Below is a small trained network, with its code and all its weights. Each question gives an input and a target symbol and asks what happens when units are switched off, that is, made to give their printed mean instead of their output.

import numpy as np


def w(rows, s, z=0):
    codes = np.array(rows[::2]) - 128.0
    scale = np.full(codes.shape[1], s)
    scale[-1] = z or s
    return codes * scale


def f(y):
    return y / 2 * (1 + np.tanh(0.7978845608 * (y + 0.044715 * y**3)))


def softmax(a):
    e = np.exp(a - a.max(-1, keepdims=True))
    return e / e.sum(-1, keepdims=True)


def log_softmax(a):
    a = a - a.max(-1, keepdims=True)
    return a - np.log(np.exp(a).sum(-1, keepdims=True))


def net(x, mask):
    ids = ['ΔΞΨαβεζημστ'.index(c) for c in x.split()]
    T = len(ids)
    res = E[ids] + P[:T]
    u = 0
    for l in range(2):
        r = res
        for j in range(3):
            rows = slice(4 * j, 4 * j + 4)
            q, k, v = (r @ M[l][rows].T for M in (Q, K, V))
            z = softmax(np.where(np.tri(T) > 0, q @ k.T / 4**0.5, -1e9)) @ v
            o = O[l][rows]
            res = res + np.where(mask[u + j], z, o[:, -1]) @ o[:, :-1]
        u += 3
        y = f(res @ A[l][:, :-1].T + A[l][:, -1])
        res = res + np.where(mask[u : u + 8], y, B[l][:, -1]) @ B[l][:, :-1]
        u += 8
    return log_softmax(res[-1] @ U[:, :-1].T + U[:, -1])


Q, K, V, O, A, B = {}, {}, {}, {}, {}, {}
E = w([
[114,148,73],'Δ',
[131,130,105],'Ξ',
[82,159,116],'Ψ',
[107,136,112],'α',
[126,179,115],'β',
[87,124,95],'ε',
[199,112,116],'ζ',
[162,103,133],'η',
[174,221,140],'μ',
[75,171,223],'σ',
[252,137,152],'τ',
],0.017)
P = w([
[136,78,173],'0',
[130,230,94],'1',
[116,44,170],'2',
[118,254,77],'3',
[111,46,180],'4',
[108,254,65],'5',
[113,52,189],'6',
[100,243,72],'7',
[117,56,198],'8',
[79,249,86],'9',
[134,77,241],'10',
[100,213,12],'11',
[112,56,195],'12',
],0.0088)
Q[0] = w([
[187,150,106],'0.h1',
[128,86,79],'0.h1',
[133,95,149],'0.h1',
[90,171,76],'0.h1',
[200,60,181],'0.h2',
[128,72,149],'0.h2',
[10,115,80],'0.h2',
[179,89,234],'0.h2',
[115,175,48],'0.h3',
[147,168,106],'0.h3',
[139,130,72],'0.h3',
[99,100,154],'0.h3',
],0.013)
K[0] = w([
[135,144,103],'0.h1',
[124,106,149],'0.h1',
[134,124,154],'0.h1',
[84,162,154],'0.h1',
[254,137,122],'0.h2',
[182,92,111],'0.h2',
[81,109,104],'0.h2',
[195,111,143],'0.h2',
[146,140,139],'0.h3',
[109,158,140],'0.h3',
[128,143,149],'0.h3',
[144,112,68],'0.h3',
],0.018)
V[0] = w([
[33,115,79],'0.h1',
[166,136,144],'0.h1',
[159,126,102],'0.h1',
[138,151,208],'0.h1',
[115,117,158],'0.h2',
[158,87,75],'0.h2',
[124,101,142],'0.h2',
[126,112,149],'0.h2',
[157,176,123],'0.h3',
[168,161,168],'0.h3',
[92,163,205],'0.h3',
[171,117,12],'0.h3',
],0.011)
O[0] = w([
[202,166,177,250],'0.h1',
[88,116,118,87],'0.h1',
[119,204,81,89],'0.h1',
[141,140,192,139],'0.h1',
[86,169,189,104],'0.h2',
[191,134,91,18],'0.h2',
[97,157,142,63],'0.h2',
[125,136,196,82],'0.h2',
[153,117,117,203],'0.h3',
[125,163,129,151],'0.h3',
[81,125,194,241],'0.h3',
[214,81,3,66],'0.h3',
],0.0053,0.002)
A[0] = w([
[163,125,2,15],'0.n1',
[188,152,27,88],'0.n2',
[91,120,129,172],'0.n3',
[31,68,226,181],'0.n4',
[79,228,146,3],'0.n5',
[190,107,173,118],'0.n6',
[146,151,160,216],'0.n7',
[233,176,83,182],'0.n8',
],0.0081,0.0059)
B[0] = w([
[140,119,173,131],'0.n1',
[68,140,147,151],'0.n2',
[101,112,100,169],'0.n3',
[76,71,135,253],'0.n4',
[198,81,67,160],'0.n5',
[246,198,255,127],'0.n6',
[34,155,149,206],'0.n7',
[128,207,166,187],'0.n8',
],0.0062,0.0056)
Q[1] = w([
[162,117,115],'1.h1',
[177,81,176],'1.h1',
[173,142,146],'1.h1',
[103,129,124],'1.h1',
[156,108,95],'1.h2',
[164,206,94],'1.h2',
[70,113,109],'1.h2',
[152,160,173],'1.h2',
[239,111,198],'1.h3',
[143,156,129],'1.h3',
[87,44,125],'1.h3',
[2,181,41],'1.h3',
],0.0095)
K[1] = w([
[122,151,66],'1.h1',
[86,137,104],'1.h1',
[117,87,108],'1.h1',
[171,154,90],'1.h1',
[103,116,129],'1.h2',
[148,192,189],'1.h2',
[89,203,144],'1.h2',
[110,254,167],'1.h2',
[218,78,178],'1.h3',
[93,98,163],'1.h3',
[132,238,163],'1.h3',
[15,133,2],'1.h3',
],0.0088)
V[1] = w([
[164,253,207],'1.h1',
[90,190,115],'1.h1',
[20,93,31],'1.h1',
[80,122,81],'1.h1',
[145,34,224],'1.h2',
[54,66,75],'1.h2',
[156,99,125],'1.h2',
[72,87,20],'1.h2',
[217,30,125],'1.h3',
[162,186,80],'1.h3',
[147,127,117],'1.h3',
[120,104,120],'1.h3',
],0.0067)
O[1] = w([
[152,254,253,164],'1.h1',
[66,197,141,170],'1.h1',
[29,111,21,167],'1.h1',
[29,116,12,147],'1.h1',
[249,143,168,97],'1.h2',
[124,116,17,145],'1.h2',
[155,98,169,94],'1.h2',
[96,4,11,128],'1.h2',
[47,57,101,2],'1.h3',
[123,134,219,132],'1.h3',
[119,118,134,112],'1.h3',
[129,118,105,121],'1.h3',
],0.0051,0.0069)
A[1] = w([
[58,129,176,146],'1.n1',
[153,179,3,168],'1.n2',
[92,190,145,95],'1.n3',
[79,125,90,107],'1.n4',
[91,24,149,115],'1.n5',
[97,90,51,107],'1.n6',
[167,92,126,2],'1.n7',
[44,151,179,135],'1.n8',
],0.015,0.0095)
B[1] = w([
[170,149,94,215],'1.n1',
[79,103,184,211],'1.n2',
[166,93,140,217],'1.n3',
[155,107,104,165],'1.n4',
[196,105,169,166],'1.n5',
[113,147,69,159],'1.n6',
[251,138,93,124],'1.n7',
[148,118,78,248],'1.n8',
],0.012,0.013)
U = w([
[170,48,179,90],'Δ',
[209,82,119,45],'Ξ',
[135,110,168,187],'Ψ',
[147,53,94,154],'α',
[147,123,119,113],'β',
[50,207,87,203],'ε',
[135,161,196,198],'ζ',
[121,124,154,254],'η',
[135,226,93,129],'μ',
[167,186,1,68],'σ',
[187,223,122,70],'τ',
],0.011,0.0065)

Each question gives the input, a string of symbols that net reads in full, and the target symbol t.
The units are the heads (4 rows each of Q, K, V and O) and the neurons (one row each of A and B). Each row of codes is followed by its name. A weight is (code - 128) times the scale printed after its matrix; where a second scale follows, it is the last column's (O, A, B and U).
mask holds one flag per unit, layer by layer, with each layer's heads first. A switched-off unit (its flag False) gives its mean, the last column of its rows in O or B, instead of its output. The means were averaged over made-up inputs and are rounded, as every weight is.
A unit's drop is (log p(t) with every unit on - log p(t) with that unit switched off) / (log p(t) with every unit on - log p(t) with every unit switched off).
The circuit of an input: a set's keep is (log p(t) with only the set's units on - log p(t) with every unit switched off) / (log p(t) with every unit on - log p(t) with every unit switched off). Starting from the 12 units with the biggest drops (on a tie, the unit counted first), units are removed one at a time, each time the one whose removal leaves the highest keep (on an exact tie, the one counted first), for as long as the keep stays at least 0.8.
circuit, biggest first: the units of the circuit, biggest drop first
unit that matters most: the unit with the biggest drop
k most important neurons: the k neurons with the biggest drops, biggest first
k most important neurons of layer l: the k neurons of layer l with the biggest drops, biggest first
heads that matter: for each layer, one digit per head in row order, 1 if its drop is at least 0.15 and else 0, layers parted by /
input ζ α Ψ Ξ ε Ξ, target ε: 4 most important neurons -> [1.n2, 1.n5, 0.n6, 1.n6]
input σ ε Ψ Ψ ε ε, target ε: 2 most important neurons -> [0.n4, 1.n2]
input ε Ψ τ ε μ, target τ: circuit, biggest first -> [1.n2, 1.h2, 0.n6]
input ε Ξ τ Ψ, target τ: circuit, biggest first -> [1.h1, 0.n6]
input Δ Δ Ψ η τ, target ζ: circuit, biggest first -> [0.n6, 1.n8, 1.h2]
input ζ ε Ξ τ ε β, target τ: circuit, biggest first -> [0.n8, 1.h1, 0.n6]
input μ Δ ε Ψ Ξ τ Ψ ε Δ τ ε Ψ, target τ: most important neuron -> [0.n8]
input Ψ Ψ ε Ψ Ξ τ μ ε, target τ: heads that matter -> 000 / 110
input τ Ξ Δ Ξ ε ε σ μ, target σ: heads that matter -> 111 / 011
input Ψ Ψ ε ε ε α, target ε: circuit, biggest first -> [1.n2, 1.h1, 1.n6]
input Ψ ζ τ Ξ, target τ: circuit, biggest first -> [1.h1, 0.n6]
input Δ σ ε σ σ ε, target σ: heads that matter -> 001 / 000
input Ξ ε Δ τ ε η, target τ: heads that matter -> 010 / 110
input ζ Ξ ζ ε σ Δ Δ τ, target τ: circuit, biggest first -> [1.h2, 0.n8, 1.n2]
input η τ ε ε Ξ Ξ Ψ, target σ: heads that matter -> 100 / 000
input η ε τ ε ε τ Ξ ε, target τ: circuit, biggest first -> [1.h1, 0.n6, 1.n2]
input α ε σ ε Ψ, target σ: unit that matters most -> 1.n2
input η Δ μ τ ζ Ψ η σ, target σ: 4 most important neurons of layer 1 -> [1.n8, 1.n1, 1.n2, 1.n5]
input Ξ Ψ ε ε, target ε: heads that matter -> 000 / 110
input β α Ψ ε ε σ σ μ, target σ: unit that matters most -> 0.h3
input ε ε ε ε Δ μ τ β, target τ: 4 most important neurons -> [0.n8, 0.n6, 1.n3, 0.n4]
input μ σ Ξ β ε ε ε Ψ Δ, target ε: 2 most important neurons -> [1.n3, 1.n6]
input τ ζ τ ε ε Ξ β Ξ η σ β σ, target σ: circuit, biggest first -> [1.n8, 1.n2]
